Below is a small trained network, with its code and all its weights. Each question gives an input and a target symbol and asks what happens when units are switched off, that is, made to give their printed mean instead of their output.

import numpy as np


def w(rows, s, z=0):
    codes = np.array(rows[::2]) - 128.0
    scale = np.full(codes.shape[1], s)
    scale[-1] = z or s
    return codes * scale


def f(y):
    return np.maximum(y, 0)


def softmax(a):
    e = np.exp(a - a.max(-1, keepdims=True))
    return e / e.sum(-1, keepdims=True)


def log_softmax(a):
    a = a - a.max(-1, keepdims=True)
    return a - np.log(np.exp(a).sum(-1, keepdims=True))


def net(x, mask):
    ids = ['ΔΞΦΨΩαγλμπτ'.index(c) for c in x.split()]
    T = len(ids)
    res = E[ids] + P[:T]
    u = 0
    for l in range(2):
        r = res
        for j in range(3):
            rows = slice(4 * j, 4 * j + 4)
            q, k, v = (r @ M[l][rows].T for M in (Q, K, V))
            z = softmax(np.where(np.tri(T) > 0, q @ k.T / 4**0.5, -1e9)) @ v
            o = O[l][rows]
            res = res + np.where(mask[u + j], z, o[:, -1]) @ o[:, :-1]
        u += 3
        y = f(res @ A[l][:, :-1].T + A[l][:, -1])
        res = res + np.where(mask[u : u + 12], y, B[l][:, -1]) @ B[l][:, :-1]
        u += 12
    return log_softmax(res[-1] @ U[:, :-1].T + U[:, -1])


Q, K, V, O, A, B = {}, {}, {}, {}, {}, {}
E = w([
[76,147,131],'Δ',
[83,222,72],'Ξ',
[88,42,110],'Φ',
[190,185,66],'Ψ',
[156,161,132],'Ω',
[51,208,248],'α',
[162,200,171],'γ',
[39,155,155],'λ',
[235,144,210],'μ',
[77,145,167],'π',
[135,134,116],'τ',
],0.014)
P = w([
[1,181,7],'0',
[114,128,175],'1',
[114,142,149],'2',
[113,151,139],'3',
[115,158,148],'4',
[111,145,155],'5',
[115,149,154],'6',
[105,145,155],'7',
[103,148,150],'8',
[103,149,159],'9',
[99,147,153],'10',
[82,129,154],'11',
],0.0066)
Q[0] = w([
[7,221,188],'0.h1',
[19,109,210],'0.h1',
[254,142,62],'0.h1',
[153,115,84],'0.h1',
[21,207,75],'0.h2',
[219,69,153],'0.h2',
[44,157,78],'0.h2',
[20,93,69],'0.h2',
[62,222,206],'0.h3',
[122,181,113],'0.h3',
[165,188,148],'0.h3',
[197,213,61],'0.h3',
],0.0093)
K[0] = w([
[115,132,76],'0.h1',
[99,202,168],'0.h1',
[153,72,155],'0.h1',
[115,65,196],'0.h1',
[61,110,87],'0.h2',
[221,97,183],'0.h2',
[80,100,1],'0.h2',
[85,134,14],'0.h2',
[126,98,51],'0.h3',
[156,163,80],'0.h3',
[185,196,142],'0.h3',
[133,161,193],'0.h3',
],0.013)
V[0] = w([
[186,74,170],'0.h1',
[147,154,147],'0.h1',
[231,155,119],'0.h1',
[107,166,175],'0.h1',
[120,254,208],'0.h2',
[190,118,149],'0.h2',
[186,136,119],'0.h2',
[105,164,53],'0.h2',
[114,151,23],'0.h3',
[184,90,106],'0.h3',
[81,131,118],'0.h3',
[126,161,97],'0.h3',
],0.008)
O[0] = w([
[54,161,101,4],'0.h1',
[158,96,159,134],'0.h1',
[143,67,141,11],'0.h1',
[195,139,253,210],'0.h1',
[145,178,118,195],'0.h2',
[92,153,27,43],'0.h2',
[163,83,122,54],'0.h2',
[137,120,177,171],'0.h2',
[96,81,108,151],'0.h3',
[117,77,175,58],'0.h3',
[116,148,127,184],'0.h3',
[141,141,45,136],'0.h3',
],0.0058,0.0042)
A[0] = w([
[215,141,66,113],'0.n1',
[135,73,102,65],'0.n2',
[140,217,162,240],'0.n3',
[172,97,55,133],'0.n4',
[126,36,206,112],'0.n5',
[73,214,206,2],'0.n6',
[158,109,34,202],'0.n7',
[154,3,150,174],'0.n8',
[145,120,201,72],'0.n9',
[177,172,150,78],'0.n10',
[160,201,115,175],'0.n11',
[180,130,54,37],'0.n12',
],0.011,0.005)
B[0] = w([
[109,19,240,143],'0.n1',
[180,98,39,131],'0.n2',
[202,141,191,245],'0.n3',
[19,167,253,131],'0.n4',
[198,213,137,178],'0.n5',
[38,148,98,199],'0.n6',
[148,120,226,136],'0.n7',
[198,104,219,173],'0.n8',
[179,126,79,161],'0.n9',
[63,194,129,163],'0.n10',
[109,114,234,191],'0.n11',
[10,10,246,130],'0.n12',
],0.0047,0.012)
Q[1] = w([
[165,128,60],'1.h1',
[107,127,108],'1.h1',
[108,141,18],'1.h1',
[98,109,82],'1.h1',
[200,64,101],'1.h2',
[166,74,111],'1.h2',
[139,107,108],'1.h2',
[180,112,130],'1.h2',
[163,146,146],'1.h3',
[167,167,160],'1.h3',
[171,87,139],'1.h3',
[210,136,6],'1.h3',
],0.014)
K[1] = w([
[159,113,100],'1.h1',
[107,172,165],'1.h1',
[209,173,229],'1.h1',
[135,123,172],'1.h1',
[185,176,142],'1.h2',
[145,178,136],'1.h2',
[179,133,144],'1.h2',
[150,254,155],'1.h2',
[123,148,101],'1.h3',
[97,170,97],'1.h3',
[101,62,58],'1.h3',
[214,44,149],'1.h3',
],0.012)
V[1] = w([
[253,204,89],'1.h1',
[236,209,140],'1.h1',
[207,57,180],'1.h1',
[208,32,200],'1.h1',
[158,148,248],'1.h2',
[214,101,6],'1.h2',
[92,91,134],'1.h2',
[172,154,91],'1.h2',
[126,137,100],'1.h3',
[161,163,199],'1.h3',
[166,35,193],'1.h3',
[47,199,70],'1.h3',
],0.0075)
O[1] = w([
[69,152,3,91],'1.h1',
[178,150,109,121],'1.h1',
[186,85,100,123],'1.h1',
[144,100,87,128],'1.h1',
[112,118,73,230],'1.h2',
[124,179,142,9],'1.h2',
[93,99,76,121],'1.h2',
[129,200,169,105],'1.h2',
[135,146,115,109],'1.h3',
[125,128,73,218],'1.h3',
[135,64,94,90],'1.h3',
[11,113,6,170],'1.h3',
],0.0058,0.014)
A[1] = w([
[167,113,116,103],'1.n1',
[172,73,104,197],'1.n2',
[252,138,151,152],'1.n3',
[101,162,152,126],'1.n4',
[134,139,104,3],'1.n5',
[184,105,150,106],'1.n6',
[120,174,137,147],'1.n7',
[170,110,123,101],'1.n8',
[208,102,126,171],'1.n9',
[143,171,145,178],'1.n10',
[122,124,115,5],'1.n11',
[149,114,137,158],'1.n12',
],0.015,0.0068)
B[1] = w([
[180,106,111,157],'1.n1',
[35,201,157,245],'1.n2',
[143,3,149,255],'1.n3',
[150,187,123,243],'1.n4',
[72,198,172,128],'1.n5',
[107,118,89,200],'1.n6',
[241,97,117,237],'1.n7',
[170,84,165,163],'1.n8',
[48,128,52,235],'1.n9',
[170,164,30,250],'1.n10',
[168,11,53,128],'1.n11',
[84,144,100,185],'1.n12',
],0.0069,0.0065)
U = w([
[68,164,176,110],'Δ',
[190,113,138,143],'Ξ',
[108,117,250,166],'Φ',
[52,107,155,170],'Ψ',
[98,129,133,184],'Ω',
[92,166,75,96],'α',
[147,107,110,253],'γ',
[90,182,187,89],'λ',
[151,92,133,31],'μ',
[95,146,155,114],'π',
[106,137,167,112],'τ',
],0.014,0.0041)

Each question gives the input, a string of symbols that net reads in full, and the target symbol t.
The units are the heads (4 rows each of Q, K, V and O) and the neurons (one row each of A and B). Each row of codes is followed by its name. A weight is (code - 128) times the scale printed after its matrix; where a second scale follows, it is the last column's (O, A, B and U).
mask holds one flag per unit, layer by layer, with each layer's heads first. A switched-off unit (its flag False) gives its mean, the last column of its rows in O or B, instead of its output. The means were averaged over made-up inputs and are rounded, as every weight is.
A unit's drop is (log p(t) with every unit on - log p(t) with that unit switched off) / (log p(t) with every unit on - log p(t) with every unit switched off).
The circuit of an input: a set's keep is (log p(t) with only the set's units on - log p(t) with every unit switched off) / (log p(t) with every unit on - log p(t) with every unit switched off). Starting from the 12 units with the biggest drops (on a tie, the unit counted first), units are removed one at a time, each time the one whose removal leaves the highest keep (on an exact tie, the one counted first), for as long as the keep stays at least 0.8.
units of the circuit, in order: the units of the circuit, biggest drop first
unit that matters most: the unit with the biggest drop
k most important neurons: the k neurons with the biggest drops, biggest first
top k neurons in layer l: the k neurons of layer l with the biggest drops, biggest first
drop when u is switched off: that unit's drop, to one decimal
input α α Φ τ γ μ Δ Ω Ξ Ψ Δ, target α: 4 most important neurons	[0.n6; 1.n3; 0.n8; 0.n1]
input Ψ α Ψ Ω, target Ψ: unit that matters most	1.n9
input λ α Φ α τ λ, target λ: units of the circuit, in order	[1.h1; 1.n3; 1.n4; 0.n6]
input α Ξ μ π Ξ Ω Φ α Φ τ Ξ τ, target α: 3 most important neurons	[0.n6; 1.n3; 0.n8]
input Ψ Φ Δ, target Ψ: 3 most important neurons	[1.n2; 1.n9; 1.n7]
input Φ γ λ τ, target Φ: units of the circuit, in order	[1.h1; 0.n3; 1.h3]
input Φ Φ λ γ π, target Φ: units of the circuit, in order	[1.h1; 0.h2]
input Φ Φ π Ξ Φ γ α Ω Ξ Ω Δ λ, target Φ: 2 most important neurons	[0.n3; 1.n9]
input α Φ α Φ γ Φ, target α: top 2 neurons in layer 1	[1.n2; 1.n9]
input α Φ Ω Φ π γ, target α: units of the circuit, in order	[0.n6; 1.h3; 0.h2]
input λ Φ π α, target λ: 3 most important neurons	[0.n6; 1.n4; 1.n3]
input α π Φ Φ λ Φ Ω Ω Ω Φ π γ, target α: 3 most important neurons	[0.n6; 0.n8; 0.n10]
input Φ τ Φ α γ Ξ Φ Φ Φ, target Φ: units of the circuit, in order	[0.h1; 1.h1; 0.n8]
input λ μ Φ Φ α, target λ: 4 most important neurons	[0.n6; 1.n4; 1.n3; 0.n8]
input α Φ λ Φ Φ λ Ω, target α: 4 most important neurons	[0.n6; 1.n3; 0.n8; 0.n10]
input Φ μ Ω Φ Ω Φ Ω Ψ γ, target Φ: unit that matters most	0.h1
input α α γ μ Φ, target α: top 3 neurons in layer 1	[1.n2; 1.n3; 1.n9]
input Φ α Ω Φ Φ π Ω, target Φ: 4 most important neurons	[0.n3; 0.n5; 0.n11; 0.n9]
input Φ α μ Ψ γ Ξ Ω α Φ Δ, target Φ: 3 most important neurons	[0.n3; 1.n9; 1.n10]
input α Ξ Ω Ξ Φ Φ Ξ α α, target α: 3 most important neurons	[0.n6; 1.n10; 0.n8]
input Φ Ω Φ Ω, target Φ: top 3 neurons in layer 0	[0.n3; 0.n5; 0.n9]
input Ψ γ γ Φ Φ Φ Ω Φ, target Ψ: top neuron in layer 0	[0.n3]
input μ μ Φ, target Ψ: 4 most important neurons	[1.n2; 1.n9; 1.n7; 1.n10]
input γ Ξ τ Ξ Φ π μ γ, target γ: drop when 1.n2 is switched off	0.1
input γ π Φ Δ Φ γ, target Ξ: drop when 0.n9 is switched off	0.0
